Here is a tiny trained network, its code and every weight. The questions are about switching its units off for an input and a class, where a switched-off unit gives its printed mean instead of its output.

import numpy as np


def w(rows, s, z=0):
    codes = np.array(rows[::2]) - 128.0
    scale = np.full(codes.shape[1], s)
    scale[-1] = z or s
    return codes * scale


def f(y):
    return y / 2 * (1 + np.tanh(0.7978845608 * (y + 0.044715 * y**3)))


def log_softmax(a):
    a = a - a.max(-1, keepdims=True)
    return a - np.log(np.exp(a).sum(-1, keepdims=True))


def net(x, mask):
    res = np.array(x, float).reshape(1, 7) / 4 @ E
    y = f(res @ A[0][:, :-1].T + A[0][:, -1])
    res = res + np.where(mask, y, B[0][:, -1]) @ B[0][:, :-1]
    return log_softmax(res[-1] @ U[:, :-1].T + U[:, -1])


A, B = {}, {}
E = w([
[127,127,126],'x0',
[129,127,129],'x1',
[98,108,223],'x2',
[149,2,92],'x3',
[127,127,128],'x4',
[206,150,175],'x5',
[128,127,130],'x6',
],0.0072)
A[0] = w([
[138,120,132,108],'n0',
[147,25,131,83],'n1',
[135,70,110,88],'n2',
[150,71,119,92],'n3',
[143,120,121,169],'n4',
[224,123,159,181],'n5',
[93,180,144,94],'n6',
[76,74,240,89],'n7',
[134,121,126,255],'n8',
[194,151,31,101],'n9',
[10,113,88,116],'n10',
],0.013,0.0079)
B[0] = w([
[140,136,141,120],'n0',
[120,222,147,189],'n1',
[131,163,148,148],'n2',
[129,167,117,150],'n3',
[109,119,136,162],'n4',
[141,90,208,216],'n5',
[128,187,106,147],'n6',
[180,87,5,189],'n7',
[17,115,118,253],'n8',
[171,93,46,185],'n9',
[186,87,233,181],'n10',
],0.025,0.0068)
U = w([
[225,82,39,111],'0',
[59,94,155,254],'1',
[39,87,154,162],'2',
[65,100,153,209],'3',
[214,84,247,24],'4',
[120,254,139,10],'5',
],0.0089,0.0042)

Each question gives the input, the list of numbers given to net, and the class t.
The units are the neurons (one row each of A and B). Each row of codes is followed by its name. A weight is (code - 128) times the scale printed after its matrix; where a second scale follows, it is the last column's (A, B and U).
mask holds one flag per neuron, in row order. A switched-off neuron (its flag False) gives its mean, the last column of its row in B, instead of its output. The means were averaged over made-up inputs and are rounded, as every weight is.
A unit's drop is (log p(t) with every unit on - log p(t) with that unit switched off) / (log p(t) with every unit on - log p(t) with every unit switched off).
The circuit of an input: a set's keep is (log p(t) with only the set's units on - log p(t) with every unit switched off) / (log p(t) with every unit on - log p(t) with every unit switched off). Starting from all 11 units, units are removed one at a time, each time the one whose removal leaves the highest keep (on an exact tie, the one counted first), for as long as the keep stays at least 0.8.
units of the circuit, in order: the units of the circuit, biggest drop first
most important unit: the unit with the biggest drop
top k neurons: the k neurons with the biggest drops, biggest first
drop of u: that unit's drop, to one decimal
input [8,5,-2,4,1,8,-1], class 4: most important unit -> n5
input [0,-6,-4,1,6,8,7], class 4: top 2 neurons -> (n5, n7)
input [8,-6,-3,-6,-4,-7,4], class 4: top 2 neurons -> (n10, n8)
input [-1,1,8,6,-5,7,3], class 0: top 2 neurons -> (n7, n10)
input [-1,2,5,-3,1,-3,1], class 0: top 2 neurons -> (n7, n5)
input [-8,3,-5,8,3,5,7], class 5: top 2 neurons -> (n1, n3)
input [6,3,-4,6,-3,-6,5], class 4: top 2 neurons -> (n10, n7)
input [-7,-7,2,8,1,-8,1], class 4: top 2 neurons -> (n10, n6)
input [2,3,-8,-2,5,-8,-8], class 0: top 2 neurons -> (n9, n5)
input [-7,-5,-4,2,5,-7,-5], class 4: top 2 neurons -> (n10, n7)
input [1,2,8,3,2,-8,4], class 0: top 2 neurons -> (n7, n5)
input [0,4,7,5,-6,6,3], class 0: top 2 neurons -> (n7, n10)
input [3,5,-8,-3,2,0,-4], class 0: drop of n9 -> 1.3
input [-2,3,-6,-3,2,0,-1], class 0: drop of n9 -> 1.4
input [-4,2,-8,3,-3,-4,-2], class 0: units of the circuit, in order -> (n9)
input [8,-5,1,-8,-1,-6,-6], class 5: drop of n8 -> 0.2
